Here is a tiny trained network, its code and every weight. The questions are about switching its units off for an input and a class, where a switched-off unit gives its printed mean instead of its output.

import numpy as np


def w(rows, s, z=0):
    codes = np.array(rows[::2]) - 128.0
    scale = np.full(codes.shape[1], s)
    scale[-1] = z or s
    return codes * scale


def norm(h):
    return h / np.sqrt((h * h).mean(-1, keepdims=True) + 1e-5)


def f(y):
    return y / 2 * (1 + np.tanh(0.7978845608 * (y + 0.044715 * y**3)))


def log_softmax(a):
    a = a - a.max(-1, keepdims=True)
    return a - np.log(np.exp(a).sum(-1, keepdims=True))


def net(x, mask):
    res = np.array(x, float).reshape(1, 6) / 4 @ E
    u = 0
    for l in range(2):
        y = f(norm(res) @ A[l][:, :-1].T + A[l][:, -1])
        res = res + np.where(mask[u : u + 16], y, B[l][:, -1]) @ B[l][:, :-1]
        u += 16
    return log_softmax(norm(res)[-1] @ U[:, :-1].T + U[:, -1])


A, B = {}, {}
E = w([
[93,140,254,131,143,103,60],'x0',
[130,31,128,129,174,118,168],'x1',
[106,39,146,104,140,137,167],'x2',
[144,106,79,160,67,91,103],'x3',
[83,154,65,231,8,205,111],'x4',
[60,163,88,173,198,97,151],'x5',
],0.0017)
A[0] = w([
[158,125,2,116,76,158,181,4],'L0N0',
[128,129,130,129,127,126,132,128],'L0N1',
[126,113,123,91,202,105,151,29],'L0N2',
[121,86,68,155,149,149,190,60],'L0N3',
[128,108,128,86,217,113,168,34],'L0N4',
[121,138,130,132,124,129,133,131],'L0N5',
[115,120,96,196,60,157,83,95],'L0N6',
[153,150,127,115,151,116,127,83],'L0N7',
[140,138,135,125,147,132,124,115],'L0N8',
[109,148,202,133,180,106,80,108],'L0N9',
[97,92,95,128,123,153,161,79],'L0N10',
[92,122,169,140,118,149,108,84],'L0N11',
[155,52,123,121,138,150,191,30],'L0N12',
[187,197,107,74,124,147,142,69],'L0N13',
[123,125,127,124,128,127,125,124],'L0N14',
[79,81,137,211,134,88,93,76],'L0N15',
],0.0046,0.0019)
B[0] = w([
[82,122,124,108,89,223,154,252],'L0N0',
[128,127,127,128,128,128,127,128],'L0N1',
[125,135,131,189,184,56,171,169],'L0N2',
[169,126,189,109,84,148,66,176],'L0N3',
[144,136,135,209,203,9,176,205],'L0N4',
[129,127,123,108,111,118,123,130],'L0N5',
[85,124,116,119,217,63,236,240],'L0N6',
[100,123,107,166,123,140,133,119],'L0N7',
[124,128,112,147,123,133,137,125],'L0N8',
[104,103,72,145,86,184,162,235],'L0N9',
[136,155,159,121,83,160,87,135],'L0N10',
[135,97,135,91,117,159,148,124],'L0N11',
[157,137,185,112,100,93,3,156],'L0N12',
[101,172,73,215,119,156,139,149],'L0N13',
[135,126,131,137,131,133,132,126],'L0N14',
[85,193,76,144,140,126,230,155],'L0N15',
],0.0031,0.0014)
A[1] = w([
[141,73,172,93,108,109,165,156],'L1N0',
[146,4,155,68,129,118,135,52],'L1N1',
[37,87,77,160,53,193,153,49],'L1N2',
[179,173,152,92,233,114,106,137],'L1N3',
[153,104,146,84,51,228,53,106],'L1N4',
[144,179,99,136,55,118,46,3],'L1N5',
[215,67,20,110,119,107,160,209],'L1N6',
[128,169,57,165,187,151,149,163],'L1N7',
[171,167,127,97,106,171,137,136],'L1N8',
[187,239,145,108,127,120,35,203],'L1N9',
[60,128,181,165,127,231,154,186],'L1N10',
[99,135,214,107,129,129,151,189],'L1N11',
[135,128,124,126,125,120,124,122],'L1N12',
[206,75,222,52,115,125,111,146],'L1N13',
[91,104,113,146,109,134,122,125],'L1N14',
[122,103,132,132,193,147,167,57],'L1N15',
],0.004,0.0016)
B[1] = w([
[106,133,102,166,90,157,79,176],'L1N0',
[180,108,194,163,80,151,2,182],'L1N1',
[131,221,70,93,129,172,178,253],'L1N2',
[42,117,59,181,108,119,166,197],'L1N3',
[79,148,105,168,237,36,189,213],'L1N4',
[242,114,200,174,173,129,138,112],'L1N5',
[11,152,141,122,87,196,113,212],'L1N6',
[65,71,158,90,90,126,116,210],'L1N7',
[144,167,107,146,137,136,182,146],'L1N8',
[193,122,118,106,65,205,193,176],'L1N9',
[113,114,52,87,24,192,112,244],'L1N10',
[122,109,34,161,77,142,106,182],'L1N11',
[124,128,140,140,133,139,133,124],'L1N12',
[46,113,90,138,75,168,86,226],'L1N13',
[134,149,119,81,129,129,128,143],'L1N14',
[162,111,152,200,111,79,88,135],'L1N15',
],0.0032,0.002)
U = w([
[170,151,172,46,181,106,95,3],'0',
[96,40,165,140,87,136,2,150],'1',
[96,190,62,109,70,217,186,170],'2',
[91,111,134,177,228,12,171,160],'3',
[255,165,189,132,126,130,140,93],'4',
],0.0092,0.0057)

Each question gives the input, the list of numbers given to net, and the class t.
The units are the neurons (one row each of A and B). Each row of codes is followed by its name. A weight is (code - 128) times the scale printed after its matrix; where a second scale follows, it is the last column's (A, B and U).
mask holds one flag per neuron, layer by layer. A switched-off neuron (its flag False) gives its mean, the last column of its row in B, instead of its output. The means were averaged over made-up inputs and are rounded, as every weight is.
A unit's drop is (log p(t) with every unit on - log p(t) with that unit switched off) / (log p(t) with every unit on - log p(t) with every unit switched off).
The circuit of an input: a set's keep is (log p(t) with only the set's units on - log p(t) with every unit switched off) / (log p(t) with every unit on - log p(t) with every unit switched off). Starting from the 12 units with the biggest drops (on a tie, the unit counted first), units are removed one at a time, each time the one whose removal leaves the highest keep (on an exact tie, the one counted first), for as long as the keep stays at least 0.8.
units of the circuit, in order: the units of the circuit, biggest drop first
most important unit: the unit with the biggest drop
top k neurons: the k neurons with the biggest drops, biggest first
top k neurons in layer l: the k neurons of layer l with the biggest drops, biggest first
drop of u: that unit's drop, to one decimal
input [7,5,5,-3,-8,-3], class 1: units of the circuit, in order	L1N1; L1N13
input [-7,4,8,-4,2,5], class 1: units of the circuit, in order	L0N12; L1N1; L0N3
input [5,4,-3,0,1,-2], class 2: units of the circuit, in order	L0N9; L1N2
input [-4,2,0,0,-1,7], class 3: most important unit	L0N4
input [0,-3,5,0,1,-4], class 1: units of the circuit, in order	L1N1; L0N15
input [8,-5,-3,2,-4,5], class 2: units of the circuit, in order	L1N9; L0N9
input [5,-6,1,-7,-6,-1], class 2: top 3 neurons	L0N6; L1N3; L0N9
input [2,-3,-2,1,-1,-2], class 4: units of the circuit, in order	L1N5; L1N6
input [5,-7,0,8,-2,2], class 4: top 2 neurons	L1N5; L0N0
input [8,2,2,7,0,-1], class 2: top 3 neurons	L0N15; L0N9; L0N4
input [1,1,-3,5,-7,-2], class 1: top 2 neurons	L0N6; L1N4
input [-6,0,6,-5,-3,4], class 3: top 2 neurons	L0N4; L0N2
input [7,-6,-3,8,-6,-2], class 4: top 2 neurons	L1N5; L1N9
input [-8,-1,3,-8,-5,-4], class 3: units of the circuit, in order	L0N4
input [0,4,5,8,-4,2], class 1: top 3 neurons	L0N6; L1N4; L1N1
input [-2,-3,7,-8,-2,-1], class 1: top 2 neurons in layer 0	L0N6; L0N15
input [0,-4,-2,2,-7,-5], class 2: top 2 neurons	L1N9; L0N13
input [3,-8,0,-4,-7,2], class 3: top 3 neurons in layer 1	L1N2; L1N10; L1N6
input [7,-5,-7,-4,-6,-6], class 2: drop of L1N9	0.2
input [0,-3,-2,-3,-5,2], class 3: drop of L1N7	0.0
input [-3,-5,5,-3,-5,-1], class 3: units of the circuit, in order	L0N4
input [8,5,-3,-2,-8,-6], class 1: drop of L0N6	0.1
